data =
-4; -5; 24; -36; 7; 6; -5; 18; -38; -2; -7; -17; -25; -15
4; 1; -14; 41; -6; -1; 9; -19; 51; -1; 13; 40; 25; 20
4; 21; -2; -36; -8; -24; -1; 2; 10; 2; 16; 11; 5; -7
-11; -18; 8; -73; -8; -15; 7; 19; -36; 1; -14; -63; -10; -20
-11; -10; -21; 55; 21; 13; -4; -17; -11; 3; -12; 8; 17; 22
1; 39; 26; -1; 12; 19; -15; 14; -11; -1; 14; 36; -18; -2
-5; -27; -5; 4; 7; 8; -4; 4; -46; 1; -9; 10; -19; -5
3; -30; -15; 20; 3; -6; 17; -15; 48; -2; -16; -54; 29; 11
Rows and columns are numbered from 1.
Read off the entry just left of 26.
A: 39
The top-right entry -> -15
Read off the entry at row 1, column 2.
A: -5
Read off the entry just left of 25.
A: 40
The entry directly below -27: -30
Read off the entry at row 3, column 1.
A: 4
The top-left entry -> -4
The entry just right of the smallest entry: -8
Read off the entry just right of 29.
A: 11
Read off the entry at row 2, column 2.
A: 1
The entry at row 3, column 3: -2
Read off the bottom entry of the column that holds the smallest entry.
A: 20
The entry directly below the largest entry is -1
Read off the entry directly above the smallest entry.
A: -36
Read off the bottom-left entry.
A: 3
The entry at row 2, column 1: 4
The entry in row 1 and column 3: 24
The entry just right of the largest entry is 21
The entry in row 2 and column 3 is -14
Read off the entry directly below -12.
A: 14
Read off the entry directly below -9.
A: -16
The top entry of the column that holds the smallest entry -> -36
Read off the entry directly below the smallest entry.
A: 55
Read off the entry just left of -12.
A: 3
The entry directly above the largest entry is -73

B =
4	4	3	3	4	2	4	5	2
2	3	0	5	3	4	7	2	4
The top-right entry is 2
The entry just right of the smallest entry: 5
Give the fourth entry from the end, reading row by row.
A: 4
Give the last entry, reading row by row.
A: 4
Give the 1st entry in reading order.
A: 4

11; -5; 0; 13; -32; -2; 15; -32
19; 5; 38; 55; 16; 37; -51; -52
22; -8; 4; 19; 3; 33; 0; -23
5; -30; -33; 8; -45; -75; 48; -12
15; -18; -23; 16; -41; -52; 37; -18
Indices start at 1.
Read off the entry in the top-right corner.
Answer: -32
Read off the entry directly below -45.
Answer: -41
The entry in row 2 and column 1 is 19
The entry in the bottom-left corner is 15
The top entry of the column that holds the smallest entry is -2
The entry at row 1, column 1: 11
Read off the entry directly above the smallest entry.
Answer: 33
Read off the top entry of the column that holds the largest entry.
Answer: 13
Read off the entry in row 3 and column 3.
Answer: 4
The entry at row 3, column 1: 22
The entry just right of -45 -> -75
Read off the bottom-right entry.
Answer: -18
Read off the entry at row 1, column 2.
Answer: -5
Read off the entry in row 1 and column 3.
Answer: 0
The entry just left of the largest entry -> 38

Read these off the array that follows. Rows and columns are numbered from 1.
1) What is the entry at row 1, column 2?
2) What is the bottom-left entry?
3) What is the entry in the top-left corner?
4) What is the entry in the bottom-right corner?
5) What is the largest entry?
6) What is the entry at row 1, column 3?
7) What is the entry in row 2 and column 3?
8) What is the top entry of the column that holds the smallest entry?
[[  8 -16  -1  42   1 -29  61  -1  -2  -1 -21  20   7  34]
 [ 26 -18   4  10 -15   3  -7  -3  12  10  35   9   5 -37]
 [ 30 -13  19 -16  13  13  -2  -1   5  16  30 -21  -2 -23]
 [ 20  -9  -6 -54 -27   0  39 -14  10  -5 -16  18   5  20]
 [ -1 -14   8 -64  -7 -11 -26   1   5  -2   9  18  16 -17]
 [ -5  11  14  22  33   1   8 -13   7   4  -4   4  -1  23]
 [  7 -22  -7 -35 -26  27  10  -6  12  -2   3  13  15 -10]
 [  6   6 -27  35  13  19  59 -18   3 -10  34  -8  -5  -9]
 [ 15  32  10  52 -19 -23  22   4  -1 -18  -6   9   3   1]
 [  1 -13  -2  50   5  17 -33 -21   0  -8 -25  -7   5  12]
 [-31   1 -12  11  24   1  21 -11  -4   8  -4  -2  10  35]
 [ -7  19  16  -2   4   4 -26   7  -7  -3  10  12   9  -3]
 [-23  29 -28  38  37  50  63  -6   3  -2  36  22  12  19]]
1) -16
2) -23
3) 8
4) 19
5) 63
6) -1
7) 4
8) 42

Read these off the matrix that follows.
1) What is the top-right entry?
2) What is the smallest entry?
3) What is the bottom-left entry?
4) What is the entry in the top-left corner?
5) What is the entry just left of 4955?
6) What is the top entry of the column that holds the largest entry?
[[5730 1888 3882 6995 3684 7149 7100]
 [5254 2141 4955 8580 3719 7120 6812]]
1) 7100
2) 1888
3) 5254
4) 5730
5) 2141
6) 6995

W =
[[-261.3  -84.9  146.2   68.7  -93.0 -127.3  -96.9   93.8   49.9]
 [-135.2 -208.7  167.1  -64.7    5.0   44.7  -73.5 -131.0  141.6]
 [-106.0   36.9   -0.1   47.2 -174.3  -90.0  -93.3  113.5  -37.8]
 [ -99.5  105.0  138.8   93.4  127.1 -181.3   50.5  162.8 -167.6]
 [  64.4  -96.3  -16.3  -38.9   17.8  137.0 -116.8 -271.2   99.6]
 [  64.4  139.7  -93.0   -4.0 -113.9  149.7 -148.9  121.0 -216.2]
 [-112.9 -201.5  134.6 -130.6 -246.9 -195.3  148.5   68.5 -108.5]]
Read off the entry directly above the centre entry.
Answer: -174.3
Read off the third entry on the diagonal from the top-right corner.
Answer: -93.3
The 3rd entry, reading row by row: 146.2
The 1st entry on the diagonal from the top-right corner: 49.9
Read off the largest entry in the last column.
Answer: 141.6
Read off the entry just right of -127.3.
Answer: -96.9
Read off the entry just left of the smallest entry.
Answer: -116.8
Read off the entry directly below 36.9.
Answer: 105.0
The entry just left of -96.3 -> 64.4
Read off the top-left entry.
Answer: -261.3
Read off the entry just right of the centre entry.
Answer: -181.3
Read off the largest entry in the last row.
Answer: 148.5
The fourth entry from the end, reading row by row is -195.3
The entry just right of 68.7 is -93.0
Read off the entry directly below -271.2.
Answer: 121.0
Read off the entry directly below the centre entry.
Answer: 17.8
Read off the top entry of the column that holds the smallest entry.
Answer: 93.8
The entry just right of -96.3 is -16.3
The 3rd smallest entry: -246.9
The fourth entry in reading order: 68.7
Read off the bottom entry of the column that holds the smallest entry.
Answer: 68.5
Read off the median entry.
Answer: -37.8
The entry in the bottom-left corner: -112.9
Read off the entry directly below -216.2.
Answer: -108.5
Read off the smallest entry in the last column.
Answer: -216.2
Read off the entry directly above 36.9.
Answer: -208.7
The entry just left of the centre entry: 93.4
Read off the entry just right of -16.3.
Answer: -38.9
Read off the largest entry.
Answer: 167.1
Read off the entry just left of -73.5.
Answer: 44.7

a =
array([[ 98,  66, 183,  47, 154,  82,  60, 243],
       [128,  45,  89,  65, 150, 164, 152, 200],
       [ 84, 138, 216,  84, 177, 182, 137, 100],
       [177, 147, 173,  87, 237, 189,  88, 125],
       [153, 151, 187, 163, 144, 217, 141, 107]])
Rows and columns are numbered from 1.
Which number is the top-left entry?
Answer: 98
The entry just left of 82 -> 154
The entry in the top-right corner: 243
The entry at row 2, column 1 -> 128
Which number is the bottom-right entry?
Answer: 107
Which number is the entry directly above 237?
Answer: 177
Which number is the entry at row 1, column 2?
Answer: 66
The entry in row 1 and column 3 is 183
The entry directly below the largest entry is 200
Which number is the entry in row 3 and column 1?
Answer: 84
Which number is the entry directly below 189?
Answer: 217
Which number is the entry at row 2, column 2?
Answer: 45
Which number is the entry just right of the smallest entry?
Answer: 89
The entry just right of 163 -> 144
The entry just left of the largest entry is 60
Which number is the bottom-left entry?
Answer: 153
The entry just right of 151 is 187
The entry directly above 144 is 237
The entry just left of 137 is 182
The entry directly above 141 -> 88
The entry just right of 137 is 100
